[ 21  30   3   2   2 -13   7  -3  -2  34   5   5   7 -19  -3   5  15 -11
 -10  -9  20 -32 -52 -22  14   5  -5  -5  -1 -21   8  12  -5  21 -58  -6
  -2 -22   9   0  -9  18  20 -34   1 -11  -8  12   3  60 -11   0  -7 -11
   5   5  -4   7] : <48>
[ 24  27  -3  -7 -12 -42 -11   5  23   0  -9 -35  15 -41 -17  -7  -6  -4
  29 -24  11 -40  10 -48  -5  -3   6  30 -15   0   3 -11  -4 -17  13   3
  -4 -16  -9   8   3 -27  -1 -43   9 -24  -7   8 -51  -9  -5  17 -25  -3
  15 -12 -40  10] : <51>
[  7   7  -4  26  -8  -4  11   2 -17  22 -12   5  16  -9 -10  16  -9   3
 -11  19  12 -16 -41 -31   1 -20  14  27   8 -11  -2  30 -13  11 -24  -1
   6 -16  -4 -20   0   3  -2  13  -1   8 -47  -2  -4  -4  -5   1  16  -5
  -5   0  15 -20] : <48>
[ 21  -8  -9   4  10  -7 -25 -12   2 -28  -8  -7 -10   8  -7   7   7  10
 -15  28  -2  -2 -16  14   3   2 -24  -8 -11 -20   0 -23   6 -11  32  21
  15  -3  -7   5  23  -6   9 -36  -2   8  43  14   1  45   1  17  -5  26
 -10 -10 -14  18] : <51>
[ 14  68   2  31  -8 -15   5   6   1  55  -8  14  29 -23 -12   6  -6 -18
  11 -22  22 -59 -28 -42   4 -15  16   9  -3   2  -9  23 -26  15 -40  -4
  -4  10  -1 -15  12  -7  19   4  -7 -23 -73  12 -34  -4  -3  -4  -3 -14
  -5   1  -8 -15] : <48>
[ 21  23  13   9   8 -19  13 -10  11  16   3  12  13   4   3  15   2  -6
  -2   0  14 -12 -85  -8   6 -17  -9  -5   7 -13  27  18 -12  21 -64  13
  -3 -26   1 -10 -15  27   0  26 -10 -12 -25   0  -9  43  -2   5  -7  -2
 -32  -3  -7 -12] : <48>
[ 30  43  12  18  14 -20   8   4  -7  63   5   4   2 -23  -8  22   4 -29
   5 -10  20 -29 -99 -16   0  -8  20 -10   0 -31  -4  16   5  49 -99   8
 -17   8   2  -9   6  15   9  -9   0 -39  -8  10 -25  31 -11 -18 -27  -8
  -7 -27 -15  -8] : <48>
[ 14  20 -12   0  -2 -30 -16  -9  13 -20  -9   1   6  -5   9  -5  26 -10
  10  -9  11 -31  16 -16   2  -4 -15   8  -7   3  11 -33  10 -38 -35  27
 -14 -26  -8  17  14  -7  15 -69   4  -8  75  23 -37  49   3   5 -43   2
 -19  -7 -39  -6] : <51>
[ 12  17  -3  26 -10 -21 -20  12   4  -9 -15   9  -6 -12 -20  16  20   0
  20  -9   2 -31   1 -18  -9  10   2  23  -3  21 -12  -1  18   0   3  12
  -3 -15  -3   9   5 -10   4  -5   9 -13  61  12 -26 -55  -6   7  -3  -4
  -5   9 -12  13] : <51>
[ 20  12  -1  -5   8 -27   1   4   1  10  -5   1  -3   8  29   3   4  -9
   7  -4   8 -12 -35 -14  -3   7 -11  14   0 -38   7  -5  18  -2 -35   0
  -7  -3  13  -4   9   3   3 -26   5 -18  20   7 -19  74  39  13 -20  -7
   7   1 -11   0] : <51>
[ 16  19   8  21   1 -29   6  11 -17  50  11  17  13  -4  21   2  17 -22
  33 -22  14 -11 -99 -24  -8 -12 -24  -5   9 -15 -34  10  -1  15 -99  10
 -16 -56   8 -19   4  20   1  11 -16 -10 -36  14  -2  60  -5  -5 -30  11
  -9   0 -12  11] : <48>
[ 29  13  -1   1  14 -26 -22   1  17  -6  -9 -11  12  -5   1  11  -8  -3
 -16  11  14 -10 -24  -5   6  -4 -10  11  -2  -5  17  -2   8 -10  -1  17
   5 -16  -1  16   6  -5  12 -50   2 -13  74   1 -21  44  -8  13   6 -11
  13  -1 -15  11] : <51>
[ 12  17  10  21   0  -9  10  -7  -2  23   2  11   2  -4   3   4  -6  10
   9  -9   5 -20 -58 -34  -5  -9   0  14   0   4  17   8 -16  20 -13 -12
  -8 -34   1 -21 -14   5  21  21 -23 -11 -90   2 -12 -29  -8  -5   1  25
   3  -5  -2  -4] : <48>
